Below are the code and all the weights of a small trained network. Each question names an input and a target symbol and asks about switching units off, where a switched-off unit gives its printed mean instead of its output.

import numpy as np


def w(rows, s, z=0):
    codes = np.array(rows[::2]) - 128.0
    scale = np.full(codes.shape[1], s)
    scale[-1] = z or s
    return codes * scale


def f(y):
    return y / 2 * (1 + np.tanh(0.7978845608 * (y + 0.044715 * y**3)))


def softmax(a):
    e = np.exp(a - a.max(-1, keepdims=True))
    return e / e.sum(-1, keepdims=True)


def log_softmax(a):
    a = a - a.max(-1, keepdims=True)
    return a - np.log(np.exp(a).sum(-1, keepdims=True))


def net(x, mask):
    ids = ['ΠΣΦΨαβγμτω'.index(c) for c in x.split()]
    T = len(ids)
    res = E[ids] + P[:T]
    q, k, v = (res @ M[0].T for M in (Q, K, V))
    z = softmax(np.where(np.tri(T) > 0, q @ k.T / 3**0.5, -1e9)) @ v
    res = res + np.where(mask[0], z, O[0][:, -1]) @ O[0][:, :-1]
    y = f(res @ A[0][:, :-1].T + A[0][:, -1])
    res = res + np.where(mask[1:17], y, B[0][:, -1]) @ B[0][:, :-1]
    return log_softmax(res[-1] @ U[:, :-1].T + U[:, -1])


Q, K, V, O, A, B = {}, {}, {}, {}, {}, {}
E = w([
[145,178,148,117,78,136,244,59,119,151,41],'Π',
[105,90,230,121,125,206,141,43,2,137,91],'Σ',
[208,228,110,110,99,134,77,194,151,168,108],'Φ',
[212,141,94,149,177,215,169,22,161,195,110],'Ψ',
[15,149,212,246,168,189,148,149,174,170,215],'α',
[191,117,138,111,76,153,86,138,118,118,134],'β',
[151,82,173,145,109,201,121,241,86,84,92],'γ',
[185,134,119,148,171,199,37,201,163,177,191],'μ',
[163,126,220,218,152,17,109,138,98,120,175],'τ',
[171,185,174,129,103,42,159,156,102,39,3],'ω',
],0.0085)
P = w([
[122,68,254,45,137,87,55,142,219,94,162],'0',
[163,189,96,131,190,111,131,241,16,103,173],'1',
[203,126,210,175,60,148,54,161,161,141,70],'2',
[139,189,93,134,215,116,157,203,37,120,177],'3',
[185,115,207,191,66,157,70,140,170,169,59],'4',
[129,199,107,136,207,132,172,181,26,134,169],'5',
[180,113,200,211,44,172,85,121,166,183,54],'6',
[110,202,107,127,208,148,187,163,32,144,161],'7',
[172,121,204,226,33,183,93,99,167,196,59],'8',
[89,215,117,131,196,159,196,149,25,156,159],'9',
[154,99,203,238,41,195,110,75,177,209,36],'10',
[82,196,118,142,218,168,223,115,31,168,159],'11',
[123,111,213,217,35,223,118,71,185,235,27],'12',
],0.0078)
Q[0] = w([
[74,3,27,70,33,45,51,70,240,85,127],'h1',
[25,201,53,46,250,43,232,66,33,60,239],'h1',
[26,168,40,11,247,64,248,159,65,43,224],'h1',
],0.0073)
K[0] = w([
[229,249,26,231,81,103,105,199,15,166,89],'h1',
[194,48,128,53,132,20,13,254,175,36,135],'h1',
[217,76,107,65,162,20,19,232,158,29,161],'h1',
],0.0071)
V[0] = w([
[123,210,79,184,175,162,43,186,250,212,229],'h1',
[31,64,186,195,144,148,69,194,115,74,195],'h1',
[164,77,79,72,159,254,80,81,100,174,153],'h1',
],0.0075)
O[0] = w([
[81,185,217,227,142,211,132,111,191,9,137,5],'h1',
[85,47,84,193,128,101,26,181,132,52,37,254],'h1',
[39,254,25,169,180,196,113,20,35,138,192,163],'h1',
],0.0076,0.0036)
A[0] = w([
[94,99,51,162,185,103,122,174,108,132,121,98],'n1',
[122,123,143,176,139,71,113,77,227,140,98,137],'n2',
[98,128,57,167,78,147,86,154,101,158,99,135],'n3',
[115,200,50,185,197,184,115,168,67,62,125,157],'n4',
[177,98,199,153,47,140,12,105,238,101,69,98],'n5',
[201,120,151,59,54,80,97,112,159,225,134,144],'n6',
[131,43,136,101,190,128,152,169,97,182,78,176],'n7',
[146,58,211,119,42,110,90,143,200,194,88,136],'n8',
[122,127,72,98,155,104,188,185,56,140,150,87],'n9',
[148,84,77,64,50,152,113,106,183,96,80,97],'n10',
[145,143,197,166,67,164,97,101,254,131,127,3],'n11',
[147,160,190,182,63,196,176,116,182,115,156,228],'n12',
[135,180,177,126,169,106,148,200,125,134,115,226],'n13',
[121,93,114,172,119,55,106,126,180,118,54,152],'n14',
[86,106,210,135,166,156,142,189,89,147,108,249],'n15',
[140,98,207,179,100,173,131,123,175,41,41,106],'n16',
],0.0074,0.0055)
B[0] = w([
[124,109,125,129,104,47,100,128,127,189,63,170],'n1',
[165,120,177,180,91,214,86,95,96,172,109,139],'n2',
[118,164,137,123,130,123,80,51,68,187,96,200],'n3',
[65,57,195,175,152,133,203,88,61,136,125,229],'n4',
[126,105,147,26,217,50,200,100,94,69,230,201],'n5',
[106,64,179,99,92,145,181,132,102,81,44,225],'n6',
[203,136,76,120,101,93,95,163,126,95,127,247],'n7',
[68,115,88,253,110,79,108,231,88,48,150,216],'n8',
[69,136,153,83,171,74,203,166,111,180,187,168],'n9',
[132,211,55,126,225,103,83,113,90,99,69,137],'n10',
[11,113,158,113,44,139,117,176,59,161,186,154],'n11',
[137,184,113,145,156,92,164,179,183,214,77,212],'n12',
[169,125,187,72,118,199,113,66,170,129,189,198],'n13',
[154,69,166,120,104,166,55,37,86,130,81,188],'n14',
[196,138,95,114,90,147,80,102,209,162,166,255],'n15',
[158,222,132,137,162,38,124,159,138,84,66,220],'n16',
],0.0073,0.009)
U = w([
[97,91,117,178,52,171,24,73,103,135,46,169],'Π',
[212,210,41,145,156,95,87,131,158,99,136,135],'Σ',
[61,111,148,101,154,161,176,107,73,88,198,163],'Φ',
[81,138,81,90,173,49,167,142,100,157,147,85],'Ψ',
[20,186,119,208,108,105,126,170,92,85,89,64],'α',
[132,62,159,160,117,135,141,96,113,114,189,136],'β',
[153,166,163,1,115,105,148,131,161,137,170,153],'γ',
[108,66,129,171,72,111,207,200,166,133,94,101],'μ',
[205,207,151,122,143,176,103,99,217,159,104,232],'τ',
[154,103,183,83,180,106,170,79,140,102,55,2],'ω',
],0.0068,0.0055)

Each question gives the input, a string of symbols that net reads in full, and the target symbol t.
The units are the heads (3 rows each of Q, K, V and O) and the neurons (one row each of A and B). Each row of codes is followed by its name. A weight is (code - 128) times the scale printed after its matrix; where a second scale follows, it is the last column's (O, A, B and U).
mask holds one flag per unit, heads first, then neurons. A switched-off unit (its flag False) gives its mean, the last column of its rows in O or B, instead of its output. The means were averaged over made-up inputs and are rounded, as every weight is.
A unit's drop is (log p(t) with every unit on - log p(t) with that unit switched off) / (log p(t) with every unit on - log p(t) with every unit switched off).
The circuit of an input: a set's keep is (log p(t) with only the set's units on - log p(t) with every unit switched off) / (log p(t) with every unit on - log p(t) with every unit switched off). Starting from the 12 units with the biggest drops (on a tie, the unit counted first), units are removed one at a time, each time the one whose removal leaves the highest keep (on an exact tie, the one counted first), for as long as the keep stays at least 0.8.
circuit, biggest first: the units of the circuit, biggest drop first
top k neurons: the k neurons with the biggest drops, biggest first
drop of u: that unit's drop, to one decimal
input Σ γ γ γ Π γ Ψ Ψ Φ, target τ: top 2 neurons -> (n12, n8)
input γ Ψ Φ Φ Σ Σ β τ, target Π: top 2 neurons -> (n5, n14)
input α Ψ β Φ, target ω: top neuron -> (n5)
input α γ μ γ Φ α γ γ Σ ω, target ω: top 2 neurons -> (n5, n16)
input γ ω α, target α: top 3 neurons -> (n16, n11, n8)
input Π Σ Φ γ γ Σ γ Σ τ Ψ, target γ: circuit, biggest first -> (h1, n8)
input Σ Φ Π Σ β ω, target Ψ: circuit, biggest first -> (h1, n9)
input β γ τ Ψ γ Π β Σ Ψ, target τ: top 2 neurons -> (n8, n12)
input ω γ β Ψ β γ ω γ γ, target τ: circuit, biggest first -> (h1, n12)
input α Ψ ω Σ Σ ω Φ μ, target ω: top 3 neurons -> (n5, n16, n4)
input μ Ψ Σ Ψ μ α γ, target α: circuit, biggest first -> (h1, n16)
input μ Φ Φ γ, target α: top 2 neurons -> (n4, n16)
input Ψ γ Π Φ Ψ μ, target Φ: circuit, biggest first -> (h1, n4)
input μ Π γ τ, target α: top 2 neurons -> (n4, n16)
input Σ ω γ Σ Σ Π Σ Ψ μ, target τ: top 3 neurons -> (n8, n5, n12)
input Ψ γ γ μ γ ω, target Φ: circuit, biggest first -> (h1, n4, n16)
input Π γ γ μ γ γ ω γ α Ψ γ β, target γ: top 2 neurons -> (n8, n4)
input γ Σ Σ Ψ ω Π, target Π: drop of n14 -> 0.1
input Π γ γ, target μ: drop of h1 -> 2.0
input Φ γ Ψ γ γ Φ Φ Ψ τ β, target τ: drop of n6 -> 0.1
